[ 296   23   37  -75   85   72  -40   20  119    9   -3   23 -120  -34
  161 -179   33  126 -309  196  129  -12  132 -330 -139   23   78  301
  300  127  109  108   -1  194  121   18 -115   83  -85  156  259  259
  235  -39   67   77  -13   16  125   73 -120   15] : <102>
[ 472  -63   -9  -83  338   41   37   61  201  122  -37 -252 -180   -6
   41 -405  112   50 -219   74    5  -25    6 -352  123  -43  212  363
  278  -73  244   27  131  185  -90   77  -24 -222  142    3   15  -97
  258   87   96  118  -52  121  198  -69 -240    2] : <94>
[ 174  -14  -58  -18  -40  -51   54  -59  143 -102  -26  -42  -30  -54
   86 -323    5 -153 -233  237  158   21   19 -132   27   41   23  151
  131  201  213   61  -30   70   39   31   55 -220   47  158   66   56
  279   52   18  219   -2  -50   23  -19   58   41] : <99>
[  25  218 -158  311  133 -267 -162    8 -131  289 -145   52   -8 -260
 -271  192  101  226  239   84  215 -298   52   73  -12  232  122  -90
   77  -62   16   82  217   -1  -12   33   21  -33  262  107  217  -53
   37 -236 -273  107  106   -1 -134    9  244  -78] : <104>
[  97  -73    1   67 -336 -270  241  -63  -39  188 -221 -270  -32  -84
  -20  222 -164 -335 -140  235  -93  -48  263  272   49  178   30  -97
 -220  112   35 -166  -39  -63  -63 -270 -296  195 -182   -5  262  -83
  131 -130 -150  -85  -43  -93  -36  140  268  -89] : <96>
[-249  348 -207  282  141 -414  134  -49   24 -168  344  212   97  -76
   16 -168  588   50   89   88  111 -330 -149 -364 -188  -37 -234  349
  193  198 -104 -246  -61  -77  361  283   20  101 -217 -270  101  113
  414  213    4  148    6  273  204  -40  190  239] : <111>
[ 300 -123  114   68 -102  -18  256 -134 -154  133 -194 -221 -140 -145
  -56   92  -36  -58 -138  142   33  -40  177  177  -82  -15   40   66
  -41  -23  100 -192 -168  124  -14 -297 -151  194 -178  106  185  152
  -50  -49  -15  -51  -12  -91  -51  187   50  -16] : <106>
[ -81  164  264   88  -43 -295   63 -179 -317  219  -44  231 -387 -443
 -306  198  -56 -288  234  -48   57  184  277  473   27 -154 -112  302
  -23   94  109 -689 -206   40  139  -83  152  420 -206   57  105   15
  116  467  141  268 -117  101  219   41  349  -64] : <96>
[  -3   10  -44  -34  -58  -82 -245  -30   10   69 -226 -126   36 -158
 -254  -87 -178  -51   70  -95   90  -14  148  135   74  208   84 -146
 -118  -33  250   91  108  -95 -192 -113  194 -232  281  262   60 -221
   26   80  -83  190  -97 -199 -147  -39  114 -105] : <111>
[  11  143 -123  141   -5  -76 -231 -230 -254  178 -108  136   -5 -241
 -306   22  -73  260  301  -19  325 -182   62   85 -135  161   79   34
  179  -78  124  128   76   46  130 -126   86  127  254  298  222  291
 -188 -161   33  160   95  -85 -176   67   87 -127] : <102>
[-112  214 -188  331  254  -93 -214 -188 -115  270 -165  372  -65 -323
 -235   27 -130  198  258  -53  363 -113    4  128  -76  220  116   68
  190   13  151   61   66  -88  107  137   62  -75  293  139  198  -62
  -48 -172  133  254  272  -86 -159 -118  161 -109] : <104>
[ 285 -115  287 -117  -52   -2  -59 -100  -21 -241  102  152 -314 -254
  158 -196  -66 -264 -139  387  153  651  328  -66  142 -214  -65  257
  114  401   76 -192 -213  248  -60   44   82 -101  -91  269  -11  338
  428  225   99  177 -175  153  228   -7  203  -92] : <106>
[-287  117 -360  316 -154 -236  -85 -259 -265  -11   34  108  263  -41
 -128   80   19  218  376  -41  136  -41  108 -139 -312  266  -56  -32
 -152   50 -158  176   37 -230  142 -122 -223  110  -16 -100  302  318
  -14 -336  -27 -275  -46  -44 -175  -36   80 -137] : <106>
[-100  281 -109   65   -1 -338 -201  -80  -12  144  140  152 -117 -171
 -322  -24  142   71  294   87   93  -81  -62 -201  162   61   11  152
  267  144   55   23  213   39   50  116  144    5  283  -18  -68   39
  244   78  -12  227 -120  166  203 -111  165 -168] : <94>
[ 124  137  131 -114   37   35 -446  217  186  133   76  -46  -50  -32
  156  248  195  292 -137  138   -5 -354  224 -587  -70  291   17 -108
  346  200  -74  313  382   65  -72  -57 -212 -116  164  338  362   92
  219 -410 -224 -105  -93  214  120  117  263  -82] : <94>
[  24  -76   39  163 -168 -132  292 -203   16  128  -63 -219  -91 -134
  -65   61   28 -144   -6  175 -124  -59  -28   73   99  123   24 -102
  -30  124  186 -106  -85  -42 -133 -211 -240  -68    7 -107 -103 -160
  -34 -167  209  -58  -28  -41  -10    0  143 -127] : <94>
[ 145 -138   24  220 -132  -68  104 -162  -46  -85 -175 -141   91 -148
   14  -57   -5 -149   25  301  172 -111  159  233  -34  139  -23 -151
   -7   92  209  -92 -129  -61  -17 -135   -9    8   51  182  113   81
    0 -108  -29  172  130 -206 -335  114  294   68] : <96>
[ 188    7 -155   48 -229 -346  310 -131 -145   73  -85  -49  -68  -95
  -58  -66  -27 -496  -58  313  231 -117   83  241   73  -34  -49  232
  -34  189  -62 -324  -65   80  190  -78   60  124 -154   26  258  110
  359  121 -285  225   94   71   51  105  426   89] : <106>
[ 501 -186 -133 -282  -78  -54   44 -221 -135  166 -328 -510   32   45
   45   92 -308   31 -225 -122  149  175  312 -100  271  -48   71   60
 -158 -217 -329  233 -165   57 -123 -328 -310  289  -34  118  372  248
   40 -117   70 -207  171   49   38  232 -145 -115] : <94>
[ -85   92 -110  216  355 -170 -172    6   90 -157  417  408  -21 -176
 -195 -230  347   34  207  246   -1  -19   25 -296 -255   72   83  336
  226  213   89 -330   53  127   32  312 -194 -204 -142  -50   67   57
  197   -8    8    4  -92  420  237  -12   54 -105] : <94>
[  95  -97  144  -64  278   97  -36   47   42 -151  160 -181  -65 -103
 -189 -246  284  202  -61 -210 -280  111  102 -280 -253  -53   75  204
 -119 -134  219 -249 -113  123 -247 -104 -108 -210 -233  -19  -75 -106
  -57  253  167 -231 -400  140  222   39 -376  -64] : <102>
[  28  312  -95   42   70 -378 -255   68  125   14  240  132  -31 -128
 -134  -13  380   39  114  302  194 -342  -51 -369  189   58  -64  111
  416  244  -72   40  261  106  113  241  116  -78  245  140   72  112
  420   -6 -260  314   30  348  207   37  384   13] : <94>
[ 419 -182   29  -11  -58  138  209   -6  -79  151 -399 -505   88   75
   22  184   -1  211 -305  -75   28 -380  187  -28 -206   91   36  -87
  -92 -250  -36   69 -114   28  -57 -415 -147  309 -170   77  366   93
 -127 -140 -175 -175   65 -302 -251  292 -106  138] : <106>
[-207  261 -223  204 -343 -369   53 -188 -366  318  -20  213  -25 -164
 -344  246   24 -121  412  115  245 -508  -18  207 -224  225  -52  112
  121  125  -71 -191  199  -10  350 -194  112  383   25    9  346  208
   48 -127 -274  157   22  -10  -62   70  523  -52] : <102>
[ -76   85 -118  262  212 -194   71 -163 -189    2  154   42   18 -137
 -203  -84  282  205  295 -111  -35  -22   50 -145 -245   -9   -9  279
  -18 -100   -6 -264  -94  -32   84    5 -157  169 -177 -244   84  128
   -1   78  169 -157 -119  164   94  -16 -122  -37] : <94>
[ 428 -169   22  -11   13  130  -71    0  -53  179 -218 -258  -69   22
   85   37 -137  179 -115  121   34   36  311 -213 -114  137  173   61
   75  -48   37  207  147   91  -99 -248 -246   53   50  164  343  251
   61 -333 -135 -227  -89  -80  -79   87  -94 -127] : <89>
[ -56  137  275  236 -167 -160  -79  -56 -262  202  -68 -131 -127 -272
 -182  405  220  240  318   29  -69 -222  230   86 -117  128 -102 -181
   54   -6   97 -137   78  -45  -12 -296    4  333   62  104   98  154
 -103  -98  -60  -50 -221  -80 -108  100  305  -66] : <96>
[ 206  -77  390  -92  424  262 -272  215  216  -54  -52  -42 -240 -249
 -311 -248  165  192 -118 -150 -165   22  114  -74 -115  -24  155   96
  132 -108  553 -275   -9  182 -358   34  314 -318   94  237 -222 -390
  -39  453   97  246 -328 -114   73  -15 -236  -15] : <111>
[ 171  -13   81 -192  -74 -207   92  -28  315 -108 -137 -230  -40  -75
  102 -100 -101 -333 -530  132  -11  173  189   18  339  -68  -83   36
  -69  177  102  -82 -275  -42 -101   35 -126  -30 -145  148   59 -176
  349  296  124  230   70    4  171  126   39   52] : <96>
[ 261 -152  388   64  111  175  190   64  150 -136   -6 -116 -210 -204
   48  -31  274   17 -316  239 -111  -34   65  -56 -112  -64  -17   -7
  110  153  290 -291 -244  209 -199  -91   -2 -135 -196  106 -133 -115
   45  131   92   80 -124  -68   26  127   47   92] : <99>
[-244   90  115  244 -111  -67 -209  -19   77   59 -163 -116   72 -203
  -24  253   69  167  121  -16  -41 -168  109  -34   31  353  -81 -483
  -60  139  193  211  112 -287 -233 -127    4 -252  310  132  -29 -297
  -17 -250   34   17  -68 -240 -267  -90  340  -72] : <94>
[  69   -7  136  232   96   75  134 -144  104   80  -75 -176 -143 -118
  -32 -380   77  173    7   14 -140   33  -24  -72 -114   80  114  165
  204  -47  673    9    4  -70   -1  -87  -13  -87  161  -47 -200  -49
  -80   68  465  113 -228 -286  -77 -186 -334  -47] : <96>
[  25   -1  -35   80  101 -131  261  -91  257 -232   22  234  -26 -120
  -11 -103  150 -335 -303  263  205  -79 -144  -16  126 -116 -170  132
  133  365  -39 -355 -396   32   27  267  147  -73 -201 -134 -103 -248
  392  338   80  420  296   13   77   49  313  203] : <99>
[-235  -50 -344  331 -120 -280   13 -467 -349 -158  -25  -17  277 -163
 -440 -160  -81   29  528  -96  138  225   68  269 -114   89  -26  -75
 -358 -115   87  -59 -210 -233  -34 -171  -65  -42   70  -23  -24  236
 -247  -35  133 -120  -52 -109 -279  -20  -52 -191] : <89>
[ -88   93 -151   87  107   -2 -455 -160  220 -127  127  203  157 -138
  -23   11  106  257  121  209  301 -179 -100 -455  182  287  -21 -310
  361  299  -36  476  124  -59 -150  163  -76 -482  499  324  -26   31
   42 -471  122  153  287  155 -125  -13  320 -157] : <111>
[ 170   27  262 -190 -122  -78  -44  -56 -232  177 -120 -310 -248 -190
 -193  266   44  133   73 -217  -85  127  224  -69  148 -112  -71   11
  -91  -88 -116  -92  -52  114 -188 -337  115  250    7   48    3   52
   55  225   33  -86 -295   35  195   74   64 -119] : <111>
[ 119  -82   53  358  207   62   73 -135   89  -44  -96  -98  -72 -128
  225  -83  163  184   98  147   95  207  -24 -318  194   57  -44 -134
  136  194   87  208  -28 -151 -219   95   40 -384  348 -185 -246 -136
  251 -210  240   20   57 -120 -163 -291  158   -4] : <89>
[ 141   58  180  -93  122   42 -308  154  115   56  -63  -86 -121 -133
   -5 -113   80   53  -71  -23   23 -119  212 -192  -28  128   40   55
  168   53  261    9  217   23  -94  -22  172 -204  186  307  144 -118
  208  105  -96  184 -187   -8   40  -23  136   17] : <94>
[  96  -58  150 -142 -187  106 -285   30  -64  202 -224 -284  -15  -49
  -87  322 -142  237   -4 -140 -102 -125  325 -151 -106  277   55 -248
  -60  -54   15  227  172  -39 -223 -403 -143  103  104  252  278   20
 -113 -256  -88 -232 -214 -153  -94  130   65 -189] : <94>
[ 303 -101  -60   -9    1  -27  -88 -107  -38   56 -168 -161  -43 -123
   34  -91 -194   68  -83  153  146  287  239  -66   97   89  160   20
  -32   10   36  236   -9   94 -146  -99 -170  -89  123  184  178  168
  101 -196   34  -59    5  -32  -39   20  -65 -176] : <102>
[-200  170  112  178  -44  -48   28 -245 -101  163  -73   73 -101 -245
 -211  131   77  168  134 -153   48 -269  -38   90 -128   98 -101   -4
  160   14  258 -130 -122 -112  122 -169   34  202   48   67    3  -20
 -205   50  351  159   24 -156  -72   24   97  -17] : <94>
[ 121  -92 -247  162  122  -44  -56  -10  334  -62 -252 -150  226   55
  149 -134  -94   20 -184  165  155  -18   21 -239  207  263   75 -218
   15  128   28  375   19 -217 -223  174  -72 -326  290  -93   33 -317
  300 -222    5  120  258 -230 -258 -129   80   16] : <94>
[   2 -108  157   42   78   73  -11 -128 -182  -96   58 -107  -37 -188
 -321   42  107  312   66 -208 -244  224  219  -25 -359  -26   48   63
 -251 -172  138 -237 -275   95 -207 -293 -259  117 -339   26   17  153
 -317  101  217 -377 -366    0   79  162 -394 -193] : <99>
[-154   89 -289  410  191 -245   60  -60 -120  -16  100   96  115  -99
 -342 -308  262   68  396   -3    4 -142  -75  -21 -316  140   94  218
  -70  -63  240 -228  121  -98   50   99   90 -173   23 -251   -3  -81
   85   82 -120    3 -202  -27  -81 -173  -52  -12] : <106>
[ 205  -66 -279  125   62 -185   78 -180  139  -90  -91  -39   95  -86
  -32 -307  -53 -249  -89  321  312   10  -71   11  265   68   66    8
   69  169   91   93  -61   -6  -61  145   15 -395  232  119    3  -62
  249  -94  -48  283  289   23 -113  -25  202    2] : <106>
[ 128   54 -189  106  394   27 -291   19  116   21  -42   76   37  -59
 -346 -357  146  216  234  -78  214 -238 -147 -276   12   98  140  131
  290  -74  250   93  237    8 -111  202  401 -388  464   57 -111 -194
  132  124 -100  330    8  -60  -99 -168  -37    4] : <106>
[ -13   89 -208 -105   89 -249 -420  -63  192   65   85  274  -48 -178
 -159   23 -207 -209   58  213  199  194  118 -193  371  191  110  -12
  134  335 -143  140  172   18 -198  242 -148 -398  299  220  118 -156
  347 -197  -56  154  160  364  225  -54  353 -318] : <94>
[   8   92   69  116  257  -13 -179  -58   37  105  -71  151 -182 -346
 -153 -156  -15  -38   18  -31  161    5   49  113   36  103   86   56
   96   72  348 -121   32    4  -93   77  126 -432  219  318   24 -249
   33   59  116  275   41   38   12  -89  168  -59] : <99>
[-446  107 -616  509   -3 -221  128 -476 -256   99 -277   64  388  -86
 -223 -222 -233   88  398 -376  283 -111 -111  264 -262  345   13  -41
 -344 -184  150  164 -115 -527  183  -72  -60 -102  157 -215  201 -127
 -226 -183  309  -27  249 -390 -458 -236  -70  -27] : <99>
[ 160  119  181  112   36 -163  310   49   14   29  227  231 -317 -149
  170   21  405 -240 -140  420   80 -242    0 -197 -129 -131 -137  450
  401  393  -58 -518  -65  250  290  128   25  256 -339 -160  145  125
  500  175  -68  229    1  274  315   62  439  195] : <111>
[   8  108  100  -34    5 -152 -112   10  120  -85  -30 -219  -57 -200
 -238 -190  215  -18  -11  -36   20  -75  -81  -56  251    0  -63 -136
    7   53  302   20   37   -7 -226  -20  378 -435  320  215 -283 -270
  152  298  -41  318 -195  -55   28  -72  136   24] : <99>
[ 319 -162 -151 -297   47   92 -331   10  489 -132 -206 -532  221  222
  120 -327 -222  252 -399  -40  -79  281  137 -618  385  180  164 -199
   15  -36  142  783   98 -125 -429  -20 -213 -409  408  146  -65 -108
  201 -165  193  -93  -78 -170  -22  -69 -486 -199] : <96>
[ 132 -216   34    6  445   82   -3   11   93 -160  -80 -124   51 -157
 -390 -217   30  102 -146 -281 -214  209  183  112 -219  -52  175  141
 -341 -300  236 -419 -366   52 -365   -7 -159 -117 -342  -51  -28 -346
 -198  395  178 -132 -145  -27   46  136 -502  -62] : <111>
[-245  415 -456  426   61 -527   29 -350 -214  246  196  494    1 -306
 -291   24  242 -134  505  275  553 -577 -337   72  102  155  -68  184
  421  251 -131 -138  157  -24  430  254   83  -56  309   24  171  117
  153 -260  -60  441  501  368    7  -42  700    2] : <102>
[ -77  335 -194  253  -82 -595  -54 -158 -336  429 -138  138 -117 -358
 -295  251 -109 -209  322   86  277 -158  238  456  110  130   28  153
  -30  -11  -53 -256  141  -75  268  -13  -66  317   67  157  451  103
  154  -41 -230  215  153  178   42   68  470 -101] : <96>
[-192   83 -318  258  311 -104   48 -164  -14   17   -4   53  150  -15
 -116 -319  112  117  198 -330   41 -109  -66 -189 -235  123   15  286
  -56 -123  117 -109  -31 -269   98  116  -22  -92  -18 -319   96 -211
   79  132  274  -18   16  -41  -32 -210 -179   58] : <94>
[  29 -162  -60  218  207  -85   41  -24 -105 -144  -28  -87  194  -94
 -339  -45  193    6  193  -74  -86 -158  196  158 -338   70   28   43
 -254 -188   69 -488 -189  -64 -135  -71  -75  114 -294 -111  144 -119
 -114  189 -130 -104  -80  -29 -169  175  -25   60] : <96>
[ -98  135  -29  149 -112 -163 -198 -153 -105  145  -55   27   20 -220
 -213  210   12  156  211   66  123 -208   93   29  -18  235    2 -183
   91   58   73  109   89  -55  -13 -144  -90   34  202  230  148   92
 -112 -257    0   44   38  -14 -122   83  249 -153] : <94>
